B:
0: [  53   75    2  -41  -96  172  155 -137  126   59   20 -115  103  173
  115  118  103  -15  -25  -52  -96 -150  -90  -23  -29   65  -26   23
   13  -59  105 -110 -125  122]
1: [  46   -1    1   97   -1   41  175  108  -62  -24  104  115  -16 -111
 -143  -99   76  -79  134  -40  -28  -74 -238  -24 -146   42   58  125
   68 -224  -27  194  -66 -138]
2: [ -30   -5  161 -112  145   14  -25  145  -68 -109   37   85 -226 -175
   54 -200   42 -144  -26  221  107   41  -55 -195 -325  169  -17  174
   42   15  -86  -36   57  -26]
3: [  36  -39   62   46   50    4  -36  103  -76 -109   93  145  -62 -142
 -207 -164   34  -87  104  144  117  -58 -132   79 -214 -112   28  166
   54  -86  -79  202   40  -56]
4: [ -92   66  -35  230  -19  168  163  -53 -143 -190  -66  -87  159   91
  -37  -57    2   30   -1  187  -42 -184  -40   52  -31 -275  128   94
  158  -43  -39   88 -144  126]
5: [ 113  -32  173 -369   23   24 -230  -71  194   38   48  -24 -149   65
  136   12   55  -75 -136  157  193   -7   72  -25 -261  180 -220   68
 -118  166   65 -243  134  171]
6: [  56   56   72   39  -42  142  146  -81   67  -28   19  -45    9  102
   45    8   39  -93   -8  107  -70 -147 -166  -45 -106    1    2  131
   72  -55   56  -65 -100   80]
7: [  35    0  -38   -6  -48   47  107   30  -35  -10   54   17   78   28
  -51  -10   45   46   11  -65   33  -61  -96   23 -102   37  -22   27
    0 -149   49   73  -49  -20]
8: [  44  161  109  204  -90  342  298 -266  181  -18  -16 -166   64  209
  135   92  107 -212   40  208 -300 -331 -279  -66   18 -118  123  206
  198   -4   68 -143 -262  204]
9: [-228 -111  -95  107  211 -194    9  466 -582 -356  -42  215  -38 -320
 -231 -417 -135  179  -30  136  334  212  122  -75 -341  -71   73   39
   68 -186 -206  366  113 -225]
10: [  73  -44   78 -334  -15   -6 -237  -77  105   -4    8  -66  -11  154
   99   43   -5   73 -193  114  251    2  168   60 -205   71 -236  -19
 -141  142   96 -209  128  205]
11: [  27    4   11 -136  -44   76  -75  -82   48  -18   10  -71   89  116
   28   47   57   65  -67   42  118  -90   76   92  -96  -49  -89   -2
  -42   42   53  -60   18  163]
12: [  71  -11  143 -377   26   32 -207  -56  160   41   33  -53 -118   73
  176   30   69  -30 -156  112  188   12  118  -55 -246  210 -215   25
 -122  156   69 -254  119  181]
13: [-130   82   24    7   25  175   55  -80  -86 -159 -125 -174   90  124
  188  -17   21   43 -138  229   21 -113  131  -75  -90  -98   29   32
   91  102  -10 -147  -84  240]
14: [ -65   70  -60   47  -32  123  188    1  -93  -67  -37  -93  134   98
   89   14   50   77  -50  -32  -41  -83  -10  -68  -59   28   31  -12
   55 -105   33  -23 -127   61]
15: [ -33   41   85  101   42  134   57  -31  -63 -169  -25  -29   -7   17
  -19 -110    2  -85   -4  291   16 -142  -72   -7 -150 -171   66  172
  127   27  -47   16  -62  119]
16: [ -56   71  -20  147   13  117  303   95 -117  -53   28   17   23  -61
   21  -78   94  -53   70  -43 -126  -75 -192 -167 -110  107  115   87
  125 -215  -23   93 -153  -90]
17: [  51   78 -152   33 -177  174  263  -80   76  149   90  -71  263   92
   -6  183  231   96  131 -384 -152 -187 -131   79   95   75   48 -103
   -8 -256  101  116 -179   -7]
18: [  49   38 -110  -68 -170  143   31 -196   94   39   -6 -164  289  277
   30  198   79  170  -60 -123   22 -178   78  196   64 -116  -78 -100
  -57  -29  144  -52  -80  214]
19: [ 114  133 -106  238 -236  303  412 -223  175  141   98 -104  279  196
  -39  221  209  -50  200 -256 -338 -346 -350  103  174  -77  141   33
  106 -274  128  100 -311   39]
20: [ 123  -76    5  -80  -33  -48  -76   80   14   15  159  164   -7 -100
 -245  -61   84   -8  120  -74  161  -42 -119  171 -177  -16  -63   66
  -60 -150    0  220   73  -90]
21: [ 208   64   72   30 -129  183  237 -114  265  187  198   54  -18   12
  -62   99  218 -213  208 -160 -218 -217 -416    1  -49  146   29  151
   39 -219   92   53 -150  -69]
22: [-151  125  -72  113  -21  210  295  -35 -144 -108 -118 -187  174  148
  217   28   47   84  -99   22 -129 -116   25 -163  -13   17   91  -20
  121  -75   24  -91 -204  136]
23: [  72  -62  -64  -31  -50  -36   -5   58  -55  -32   78   74   92   17
 -176  -35    7   95   24  -78  152  -31  -53  143 -125  -51  -72   13
  -49 -148   42  164   28  -43]
24: [ -48  -25 -144  109  -30    6  127  146 -207  -75   58   82  158  -97
 -186  -77   76  130  112 -159   70  -40  -58   97  -73  -73   71  -25
   28 -250  -34  293  -47 -117]
25: [  56   14  195  -23   68   96  -27  -13   70  -80   61   54 -170  -65
  -11 -122   53 -209   27  295   27 -106 -155  -59 -249   -5   -2  237
   79   50  -45  -32    7   60]
26: [  -8   45 -101   12  -77  107  182   23  -32   42   59  -17  153    4
  -11   52  153   72   77 -223  -53  -96  -80   11  -23   75   44  -47
    9 -206   29  116 -111  -31]
27: [ 128  -17   17 -169  -61   27   42   27  124  131  148   70  -21  -35
  -42   39  159  -34   81 -201   28  -42 -148   11 -138  214  -83   21
  -80 -155   64   49    5  -70]
28: [  46  -71   28 -144   54  -74  -83  182  -57  -10  132  159  -92 -198
 -146 -134   95  -16   77  -50  192   51  -51   19 -257  126  -60   56
  -55 -121  -54  164  101 -126]
29: [ -85  -26 -100  -42   36  -49   99  214 -239  -88    0   56   63  -82
  -23 -111   16  153  -40 -116  133   85   48  -81 -176  130  -22  -55
  -16 -186  -20  122    7 -103]
30: [ -25  -99  189 -254  192 -111 -338  146 -113 -218  -10  100 -233 -123
  -22 -259  -99  -36 -169  424  395  117  174  -35 -423   -9 -163  155
  -45  198  -91  -72  236   92]
31: [ -20   56  -86  166  -67  138  238    6  -82  -42   32  -14  164   22
  -73    2   97   28   95  -91  -95 -152 -146   35  -12  -78  107   34
   94 -199    7  167 -156  -20]
32: [ -70   24   32  -72   32   81   -2  -11  -76 -127  -75  -96   29   94
  122  -46  -15   47 -148  177   96  -38  106  -60 -160  -10  -43   34
   25   62   10 -116  -14  157]
33: [ -85    5  -40  -61   66  -17  154  234 -190  -41   40   76  -43 -165
   36 -126   90   46   12 -131   51   91  -37 -195 -217  271   19   -7
    9 -205  -46   93  -15 -153]
34: [ -55   60 -182  -12  -83   61  345  125 -120   78   30  -38  181   19
  101   68  140  163   15 -406  -89    6  -60 -151  -17  299   25 -143
  -13 -327   81   67 -148 -128]
35: [ -45   45   14   39   11  105  141    2  -76  -96  -34  -56   39   64
   75  -45   10    5  -63   99   -8  -80  -43  -95 -124   10   20   65
   69  -52   17  -39  -87   70]
36: [ 184  -25  167 -252  -35   51 -167 -133  250   64   94    2 -105  111
   23   45   56 -121  -61  144  124  -89  -71   63 -204   73 -189  125
  -88   90   98 -166   81  146]
37: [  79  -28  -25  100  -42   31   75   68  -35  -21  132  135   51 -102
 -261  -78   94  -37  182  -52   39 -113 -209  146 -112 -106   53  105
   41 -204  -31  280  -27 -104]
38: [ -92   58 -155   80  -68  105  232   42 -150  -30  -16  -74  219   54
   28   29   98  157   12 -186  -44  -75   -2  -15    3   19   71  -82
   40 -197   26  104 -140    2]
39: [ -95   39   12   99   57   94  147   88 -159 -151  -27   -5    7  -53
   21 -127   22  -18   -3  134    0  -58  -56 -109 -158  -28   83  100
  114  -76  -61   55  -81    7]
40: [ -66   33    7 -100   20   70   62   24  -81  -81  -57  -90   25   84
  161  -27   16   68 -145   69   68   -3   94 -125 -158  104  -48   -2
   -1    4   29 -127  -27  108]
41: [ -69  107  -38  238  -82  260  172 -211  -49 -172 -111 -194  258  251
   33   53   -1   43  -42  226 -103 -283  -15  111   62 -372  112   77
  163   28   29  -21 -200  273]
42: [  -4  -35 -112  -45  -56    4    1   28 -101  -47   16  -10  179   68
  -89    5   23  175  -31  -93  144  -43   72  133  -73  -75  -51  -65
  -49 -110   40  111    7   39]
43: [ 122  -16   24   79  -63   73   52  -34   49  -18  122   86   42   -1
 -218  -33   63  -74  130   33   17 -163 -220  157  -96 -146   15  142
   37 -134   15  175  -35  -11]
44: [  97  -45  -53 -132  -73   -3  -48   27   42   71  123   66   87  -21
 -135   37  127   69   81 -180  127  -51  -35  158  -99   35  -81  -33
  -91 -132   41  144   45  -28]
45: [  80   10   11 -359 -119  104 -200 -232  215   85  -17 -196  144  295
  193  216   89  135 -191  -18  165 -106  234  135  -48   36 -230 -118
 -165  175  157 -278   52  336]
46: [ -81  127  137  245   54  253  236  -91  -51 -197  -74  -89  -36   41
   97 -111   18 -199    3  388 -168 -221 -184 -148 -118 -160  164  255
  243   32  -60  -65 -191  145]
47: [ 122   66  136   39  -52  198   99 -149  199   31   94  -12  -39   47
  -17   24  132 -219  103  141 -117 -229 -263   19 -101  -43   30  204
   85  -24   28  -28 -103   94]
48: [ 195    9  -37 -330 -214  119 -115 -259  332  232   94 -134  199  281
   78  301  180  112  -51 -251   77 -158   65  228   32   87 -220 -131
 -192   16  215 -157   11  222]
49: [  88   24  129 -417  -42  110 -199 -188  269   93    7 -157  -35  208
  269  149  101   -6 -195   81  137  -60  164  -18 -159  191 -237  -25
 -144  215  131 -366   70  297]
50: [  25   27   92 -353    8   64  -75  -35  139   88   23  -82  -76   63
  256   63  130   -7 -135  -22   91   11   98 -141 -197  327 -165  -27
 -104   78   76 -262   50  132]
51: [ 122    7   80 -108  -82  106  -70 -187  172   -7   19  -86   54  221
   20   81    6  -29  -89  151   69 -156  -27  121  -94  -99 -123   86
  -30   78  108 -136  -10  219]
52: [   5   26 -181   -7 -190  138   24 -204    6  -19  -54 -206  405  338
   -1  202   31  271  -89 -120   63 -199  151  281  124 -255  -57 -149
  -46  -30  137   -2  -96  261]
53: [-126  -41  -58  192  123  -62  139  323 -382 -236   28  180  -20 -259
 -225 -306  -28   36   95   75  123   51  -93  -55 -236  -73  126  108
  117 -237 -153  348   -4 -218]
54: [   0   95 -102   87 -117  180  335  -40    7   70   28  -86  186  111
   83  110  141   48   53 -234 -183 -147 -156  -64   31  111   64  -33
   55 -235   94   25 -206   -4]
55: [ -18   91 -103  104 -109  167  317  -53  -35    8  -17 -115  204  164
   90   92   75   75  -11 -152 -147 -139 -107  -60   26   53   48  -26
   58 -193  100   -7 -199   39]
56: [ 113   25  190  -86  -15  157 -143 -210  203  -50   36  -53  -65  118
   12    5   52 -170  -29  339   57 -205  -58  106 -151 -159  -72  196
   32  177   22 -137   12  253]
57: [ 188 -131   86 -483  -38 -110 -424  -65  181   52   72   10  -41  157
   -8   55  -31  105 -202   64  409   55  209  198 -256   76 -364  -35
 -257  164  134 -179  249  192]
58: [ 151   58  -32  165 -213  237   68 -325  201   12   58 -112  287  291
 -173  183   84  -17  101   56  -97 -378 -170  365  130 -418   31   85
   64  -36  115   82 -154  245]
59: [  35  -41   78 -163   45  -17 -125   27  -20  -88    9   14  -63   35
    5  -81  -35   11 -123  175  206   13   53    5 -242   21 -135   74
  -49   56   19  -70   94   90]
60: [  14   37 -109  108 -111  123  181  -37  -34   -6   48  -34  209   68
  -92   54  106   78   91 -142  -53 -157 -102  114   20  -98   62   -8
   46 -188   39  156 -126   18]
61: [   2  115   81  178  -27  248  240 -141   49  -88  -21 -102   31  118
   81   -3   56 -156   18  215 -187 -236 -207  -78  -58 -103  103  184
  171  -29   16  -72 -196  139]
62: [  69  -80   -6  -16   11  -61  -65  132  -78  -61  126  168   -7 -132
 -267 -127   40    9  108    3  186  -17  -98  142 -202  -71  -26   85
  -17 -146  -46  257   75 -105]
63: [  74    7 -137   11 -127   58  175   29   10  101  121   38  182   15
 -115   75  154   87  131 -326  -31  -97 -147  102   -3   72    7  -54
  -37 -284   72  189  -84  -98]
64: [ 115  -69 -136 -246 -177   -4 -214 -140   97   64   46  -84  288  250
  -96  190   49  272  -91 -184  254  -87  203  362    6 -131 -213 -170
 -193    2  149   17   81  198]
65: [-262   60 -131  282   91   91  308  225 -431 -260  -98   -7  130 -131
  -11 -205    9  113   22   49  -40  -20    4 -149 -105  -85  223   24
  195 -206 -138  221 -159  -81]
66: [  37  -94   75 -128   56  -52 -271   45  -58 -146   38   83  -39  -37
 -173 -137  -44   30  -49  255  315  -17   92  182 -249 -186 -108  102
  -40   90  -47   89  154   95]
67: [ -20  110  -69   15 -162  268   88 -322   98  -47 -130 -316  334  437
  196  228   23  149 -178   85  -64 -263  126  129  114 -230  -37  -63
   29  104  160 -228 -171  403]
68: [ -51  -18  -56 -221  -15    8  -99   35  -70  -30  -30  -65  114   66
   77   18   45  187 -130  -57  202   29  218   35 -124   68 -121 -110
  -97   12   35  -54   60  118]
69: [ -74    3  -94  -99   47  -43  228  298 -189   47   83  110  -30 -213
   49  -97  144   72   47 -326   23  134  -71 -252 -204  434   14  -68
  -30 -310  -26  133  -31 -258]

[-189   69  106    3   -8   61 -163   23  114 -246   24   65 -129  209
  -81  -73 -193   49  205  -16   64  -56 -152  111  -25  -48   58  264
  -16  -57   65  -44  300] -> 6
[ 179  -42 -262  -53 -104  130 -334 -455 -594  374  396  369  -31   35
 -142  -24   -2  568  -65    5 -335 -178 -161  269 -337 -297 -163  258
  166   88  -96 -196  415] -> 19
[-109   -2    0  277  -62 -163  208  560   79 -509 -247 -504 -298   91
   31  128 -224 -672 -187  444  -61  147  191 -805 -104  148   41  184
 -134 -144  259  256 -269] -> 57
[-336   30  153   -5  -38   -6 -165  136  253 -359 -111  -71  -72  229
  -30  -66  -86 -191  248   13  135  156  -16  -17  102  -24  148  284
 -215 -112  172   91  190] -> 25
[ -35  -40 -102  -59 -186  -46 -119  -74 -150   94   81  -16   36  -43
   -7   78   52  -71 -113  115 -131  112   90  -69   17  -90  -43  134
 -148    0   31   32   36] -> 7
[-389 -143  122 -188 -191  -28 -250   52  125 -301 -108  -95  143   53
   -4  200   26 -430   95   22   33  312  118  -68  385   10  227  262
 -576  -43  238  115   31] -> 2
[ -65  102  -37 -247 -352 -164   63  -58  289  303  -66 -121  309 -202
  132   -7  252 -233 -128   54   51  261  221  119  354  -33 -138 -207
 -200  -77 -110   64 -180] -> 53
[  46    4 -157  -65 -303 -183  103   90  -18  171  -74 -254  134 -185
   98  123  156 -370 -301  275 -151  231  267 -307  119  -18 -134  -85
 -183  -64   17  131 -271] -> 62
[ 165  -35 -210  -87 -115   26 -114  -73 -224   40  -16   16  120  130
  -50   23   23   41   41  229 -321  -57 -150  -36 -160 -198 -160  101
   78 -155   91  -71  234] -> 26
[ 147 -139 -272  175  -99   -6  -80   42 -613  -41  164  -95 -233    3
  -95  222 -145  -94 -333  364 -419  -47   65 -527 -368  -80  -75  305
  -16   36  140   54   -2] -> 48
[-345 -189   26   83  -94  -50 -262  140 -158 -380  -26 -149 -145  131
  -48  177  -36 -378  -19  146  -62  302  186 -397   43  -26  246  457
 -456    1  307  206   21] -> 12
[-272  271  203  105  -11  -14  -38   29  383  -86   94   68 -260  133
  -23 -305 -173  203  183 -151  328  -34  -38  257  -30   -2    4  153
  146   -6 -129   -3  219] -> 13
[ 110   35 -143 -136 -221    3  -64 -223 -185  306  182  100  100 -133
  -17   59   19  136 -180   67 -174  -54   -3  132   12  -98 -173   -2
   15   33 -130  -97   69] -> 38
[-167  161  108  203    7  -21   42  196  152 -255   41  -98 -344  118
  -36 -111 -289  -48    1   68  122  -72   -9 -154 -138   62    7  216
   93  -20    9   56   75] -> 51
[-294  166  168  220    5  -44  -19  199  254 -299   16  -86 -353  173
  -33 -185 -220  -54  104    4  236   35   45  -94 -104   41   86  267
   30  -26   31   97  110] -> 56
[  11 -311 -197 -173 -118  141 -428 -235 -604  -94  120  158  143  142
 -154  309  -13   -7   24  170 -467   18 -148  -69  -67 -222   59  413
 -303  -15  267  -75  341] -> 21
[ 338  -62 -315  -79  -86   97 -122 -155 -478  119   71   88  100  125
 -109   83  -56  182  -28  298 -504 -223 -271  -46 -324 -250 -260  118
  207 -136   77 -163  320] -> 17
[ 182  309 -122  237 -166 -109  227  -66  -82  449  342    6 -355 -247
   24 -192 -151  327 -424   73   41 -183  159  -34 -324   21 -300  -80
  426  149 -380  -29 -133] -> 52
[-232   55  100  -69 -143    6 -150 -101   82    0  145   87  -56  -20
  -28    0  -75   28    2  -96  108   57   46  165  145   -8   52  169
 -164   62  -44   -9  106] -> 35
[-311 -111   80  128    4  -23 -159  319   30 -601 -186 -235 -193  288
  -54  108 -165 -452  149  212  -32  193   34 -440  -19    4  213  429
 -308 -134  364  178  107] -> 5
[ 148  -30 -176  -36 -185 -109  134  234  -42  -87 -217 -313  113   13
   41  135   13 -436 -152  417 -278   83   56 -421  -23  -30 -170  -45
  -47 -205  145   80 -124] -> 20
[-245  -80   91  167   56   55 -146  273  -70 -590  -73 -138 -297  281
 -112  125 -325 -286  106  190  -62    2  -79 -386 -124   29  186  455
 -187  -74  302   89  180] -> 49
[  31 -302 -233 -146 -199   12 -254  -41 -483 -106  -36  -83  182   39
  -63  376   52 -328 -140  321 -461  142   25 -358   21 -142   22  272
 -380  -61  297   45   64] -> 27
[ 151   67 -168  -63 -177  -81  107   86   16   69 -118 -160  121    9
   34   -1   42 -165  -81  275 -196   18  -13 -142  -49  -88 -220  -85
   84 -174   25    2   -2] -> 37
[  19 -398 -246 -405 -279   47 -382 -170 -461  -63 -147  -23  513   82
  -60  437  238 -383   30  289 -544  251  -52 -141  238 -248   35  219
 -567 -159  374   -1  168] -> 69
[ 104  161 -127   97 -140 -132  138  118   63  105  -45 -174  -72   14
   41 -141   23  -64 -112  235  -77   22   76 -179 -184  -79 -213  -47
  197 -129  -45   57  -34] -> 42
[-251  174  200  -13   23  107 -182 -100  235 -154  142  218 -175  199
 -101 -198 -251  292  275 -199  214 -148 -215  400   -1  -45   47  254
   77   -1  -62 -114  399] -> 61
[ 278  193 -234  305 -117 -179  348  290 -108   91   -8 -331 -304  -63
   46  -95 -130 -140 -376  425 -181  -76  147 -548 -415   18 -302  -65
  369  -98  -74  100 -225] -> 64
[-223   92  135   73  -75  -81   78  306  312 -351 -156 -244 -136  104
   19   -5 -167 -367   40  137  124   98   57 -234   99   86   53  136
 -127 -113  111  116  -49] -> 59
